Here is a tiny trained network, its code and every weight. The questions are about switching its units off for an input and a target symbol, where a switched-off unit gives its printed mean instead of its output.

import numpy as np


def w(rows, s, z=0):
    codes = np.array(rows[::2]) - 128.0
    scale = np.full(codes.shape[1], s)
    scale[-1] = z or s
    return codes * scale


def f(y):
    return np.maximum(y, 0)


def softmax(a):
    e = np.exp(a - a.max(-1, keepdims=True))
    return e / e.sum(-1, keepdims=True)


def log_softmax(a):
    a = a - a.max(-1, keepdims=True)
    return a - np.log(np.exp(a).sum(-1, keepdims=True))


def net(x, mask):
    ids = ['γδημπτ'.index(c) for c in x.split()]
    T = len(ids)
    res = E[ids] + P[:T]
    u = 0
    for l in range(2):
        r = res
        for j in range(2):
            rows = slice(4 * j, 4 * j + 4)
            q, k, v = (r @ M[l][rows].T for M in (Q, K, V))
            z = softmax(np.where(np.tri(T) > 0, q @ k.T / 4**0.5, -1e9)) @ v
            o = O[l][rows]
            res = res + np.where(mask[u + j], z, o[:, -1]) @ o[:, :-1]
        u += 2
        y = f(res @ A[l][:, :-1].T + A[l][:, -1])
        res = res + np.where(mask[u : u + 8], y, B[l][:, -1]) @ B[l][:, :-1]
        u += 8
    return log_softmax(res[-1] @ U[:, :-1].T + U[:, -1])


Q, K, V, O, A, B = {}, {}, {}, {}, {}, {}
E = w([
[180,34,135,129,84,140],'γ',
[150,118,222,74,144,98],'δ',
[88,137,189,182,197,249],'η',
[121,138,80,160,147,180],'μ',
[30,120,127,136,120,74],'π',
[133,220,173,127,107,79],'τ',
],0.018)
P = w([
[39,75,120,56,2,177],'0',
[80,113,125,109,80,147],'1',
[116,121,130,142,113,138],'2',
[138,142,134,173,150,123],'3',
[171,153,143,193,178,115],'4',
[182,166,155,213,198,116],'5',
[181,177,169,237,203,114],'6',
],0.0077)
Q[0] = w([
[104,110,158,179,126,138],'0.h1',
[126,86,122,128,143,122],'0.h1',
[152,157,130,75,158,136],'0.h1',
[122,118,121,126,139,121],'0.h1',
[126,82,40,127,137,113],'0.h2',
[109,172,93,172,85,90],'0.h2',
[165,106,244,72,110,23],'0.h2',
[171,189,168,127,19,56],'0.h2',
],0.011)
K[0] = w([
[98,150,126,103,141,214],'0.h1',
[152,88,133,182,98,138],'0.h1',
[171,162,152,111,117,94],'0.h1',
[125,109,131,141,126,118],'0.h1',
[110,82,14,82,145,163],'0.h2',
[52,177,135,215,47,124],'0.h2',
[224,153,108,2,58,15],'0.h2',
[198,222,60,130,16,66],'0.h2',
],0.0071)
V[0] = w([
[124,150,58,53,44,66],'0.h1',
[97,150,29,176,166,159],'0.h1',
[131,41,84,84,139,126],'0.h1',
[154,146,135,141,2,109],'0.h1',
[201,155,102,166,88,139],'0.h2',
[139,144,119,81,154,135],'0.h2',
[78,191,178,131,135,169],'0.h2',
[56,69,144,166,147,104],'0.h2',
],0.0092)
O[0] = w([
[102,3,126,118,161,125,15],'0.h1',
[185,163,146,67,128,117,167],'0.h1',
[55,114,151,100,136,101,124],'0.h1',
[115,80,149,139,177,150,130],'0.h1',
[87,156,143,101,148,101,93],'0.h2',
[130,138,119,121,92,129,87],'0.h2',
[102,49,154,89,138,162,253],'0.h2',
[163,111,159,169,145,153,193],'0.h2',
],0.011,0.0047)
A[0] = w([
[144,204,120,81,1,57,148],'0.n1',
[98,81,87,164,127,219,103],'0.n2',
[105,50,172,180,164,66,4],'0.n3',
[59,148,158,41,203,31,133],'0.n4',
[47,156,120,110,56,33,199],'0.n5',
[196,68,80,81,5,121,167],'0.n6',
[37,162,120,72,83,80,2],'0.n7',
[231,59,178,22,109,62,120],'0.n8',
],0.0088,0.0037)
B[0] = w([
[83,127,109,178,201,193,201],'0.n1',
[75,50,124,96,140,148,255],'0.n2',
[215,230,132,146,83,107,211],'0.n3',
[86,1,162,111,84,139,166],'0.n4',
[72,52,127,118,137,188,175],'0.n5',
[97,22,110,132,193,157,191],'0.n6',
[47,60,124,67,67,135,136],'0.n7',
[72,27,133,131,103,144,179],'0.n8',
],0.0088,0.006)
Q[1] = w([
[216,70,187,114,119,89],'1.h1',
[106,123,120,231,173,228],'1.h1',
[60,130,46,82,85,24],'1.h1',
[179,93,10,137,89,120],'1.h1',
[195,181,85,130,124,93],'1.h2',
[131,122,139,77,136,145],'1.h2',
[109,142,103,119,147,119],'1.h2',
[149,124,152,178,141,104],'1.h2',
],0.014)
K[1] = w([
[174,93,185,142,58,148],'1.h1',
[68,121,90,171,166,227],'1.h1',
[116,159,68,132,108,7],'1.h1',
[184,97,43,156,137,118],'1.h1',
[162,167,77,127,91,63],'1.h2',
[70,119,109,114,135,149],'1.h2',
[144,138,112,73,138,129],'1.h2',
[151,139,159,151,99,116],'1.h2',
],0.016)
V[1] = w([
[162,201,125,181,150,156],'1.h1',
[184,224,117,165,125,187],'1.h1',
[114,186,223,137,254,121],'1.h1',
[72,140,111,154,162,129],'1.h1',
[187,103,147,52,67,100],'1.h2',
[187,195,117,136,221,128],'1.h2',
[125,169,88,100,118,170],'1.h2',
[118,87,191,116,119,161],'1.h2',
],0.007)
O[1] = w([
[106,89,114,85,121,142,75],'1.h1',
[95,76,95,92,121,146,79],'1.h1',
[143,69,102,130,97,128,133],'1.h1',
[179,98,154,113,126,126,145],'1.h1',
[76,112,153,141,144,154,96],'1.h2',
[115,157,208,168,57,94,6],'1.h2',
[141,108,158,186,100,76,110],'1.h2',
[105,140,2,123,148,143,254],'1.h2',
],0.0078,0.0095)
A[1] = w([
[57,33,129,105,163,174,76],'1.n1',
[175,104,151,132,130,93,121],'1.n2',
[105,54,70,103,176,168,167],'1.n3',
[152,133,105,62,108,112,129],'1.n4',
[159,204,118,151,176,63,166],'1.n5',
[77,35,119,84,107,117,1],'1.n6',
[176,245,131,183,157,118,83],'1.n7',
[170,111,125,109,111,112,179],'1.n8',
],0.011,0.0081)
B[1] = w([
[195,115,18,90,92,51,211],'1.n1',
[77,146,134,124,101,158,129],'1.n2',
[79,156,254,138,101,107,254],'1.n3',
[113,116,127,152,122,129,130],'1.n4',
[178,231,109,186,147,155,145],'1.n5',
[139,184,168,183,201,200,145],'1.n6',
[103,33,128,51,71,63,147],'1.n7',
[96,129,103,137,147,125,134],'1.n8',
],0.0095,0.027)
U = w([
[72,44,150,96,73,116,225],'γ',
[104,187,215,188,168,209,144],'δ',
[197,116,1,119,165,160,198],'η',
[144,174,193,148,65,112,1],'μ',
[128,140,163,135,111,141,26],'π',
[126,136,163,138,116,139,32],'τ',
],0.0082,0.0074)

Each question gives the input, a string of symbols that net reads in full, and the target symbol t.
The units are the heads (4 rows each of Q, K, V and O) and the neurons (one row each of A and B). Each row of codes is followed by its name. A weight is (code - 128) times the scale printed after its matrix; where a second scale follows, it is the last column's (O, A, B and U).
mask holds one flag per unit, layer by layer, with each layer's heads first. A switched-off unit (its flag False) gives its mean, the last column of its rows in O or B, instead of its output. The means were averaged over made-up inputs and are rounded, as every weight is.
A unit's drop is (log p(t) with every unit on - log p(t) with that unit switched off) / (log p(t) with every unit on - log p(t) with every unit switched off).
The circuit of an input: a set's keep is (log p(t) with only the set's units on - log p(t) with every unit switched off) / (log p(t) with every unit on - log p(t) with every unit switched off). Starting from the 12 units with the biggest drops (on a tie, the unit counted first), units are removed one at a time, each time the one whose removal leaves the highest keep (on an exact tie, the one counted first), for as long as the keep stays at least 0.8.
units of the circuit, in order: the units of the circuit, biggest drop first
most important unit: the unit with the biggest drop
k most important neurons: the k neurons with the biggest drops, biggest first
k most important neurons of layer l: the k neurons of layer l with the biggest drops, biggest first
drop of u: that unit's drop, to one decimal
input γ δ τ π μ η μ, target γ: 2 most important neurons : [1.n3, 1.n1]
input μ τ γ γ δ γ, target η: 2 most important neurons : [1.n3, 1.n5]
input γ μ μ μ τ γ γ, target η: 3 most important neurons of layer 0 : [0.n2, 0.n3, 0.n8]
input τ μ π μ μ μ, target μ: 3 most important neurons : [1.n5, 1.n7, 0.n2]
input γ τ δ γ π τ τ, target η: 4 most important neurons : [1.n3, 0.n2, 1.n7, 1.n5]
input γ μ τ μ π η, target γ: most important unit : 1.n3
input δ δ τ γ μ η, target γ: units of the circuit, in order : [1.h1, 1.n1, 1.n3]
input μ τ γ γ δ δ, target δ: units of the circuit, in order : [1.n1, 1.h1, 0.h1]
input γ τ μ π γ τ, target δ: 3 most important neurons of layer 0 : [0.n3, 0.n4, 0.n5]
input τ μ τ, target δ: 3 most important neurons of layer 0 : [0.n2, 0.n4, 0.n8]
input δ π π μ μ δ, target δ: 2 most important neurons : [1.n1, 0.n8]
input γ μ γ γ γ, target μ: units of the circuit, in order : [1.n5, 1.n7, 0.h1, 1.h1]
input δ δ γ δ, target η: units of the circuit, in order : [1.n3, 1.h1]
input η π η μ μ τ, target γ: most important unit : 0.h2
input μ π η τ, target γ: 4 most important neurons : [1.n1, 0.n1, 1.n5, 1.n3]
input γ δ τ π μ μ, target δ: 2 most important neurons of layer 0 : [0.n3, 0.n2]
input γ π π, target δ: 2 most important neurons : [1.n1, 1.n5]
input γ δ γ μ γ γ, target μ: 2 most important neurons of layer 0 : [0.n2, 0.n5]
input π η μ η η η, target μ: 3 most important neurons : [0.n2, 1.n7, 1.n5]
input π η η η τ η, target μ: 2 most important neurons of layer 0 : [0.n2, 0.n1]
input π μ γ π, target δ: most important unit : 1.n1
input μ μ μ μ, target μ: 2 most important neurons of layer 0 : [0.n2, 0.n6]
input π π τ τ τ, target η: drop of 0.n8 : 0.2
input δ γ π τ γ, target δ: drop of 1.n2 : 0.0
input μ π τ μ η μ, target γ: drop of 1.n1 : 0.2
input μ μ δ γ τ γ, target δ: drop of 0.h1 : 0.1
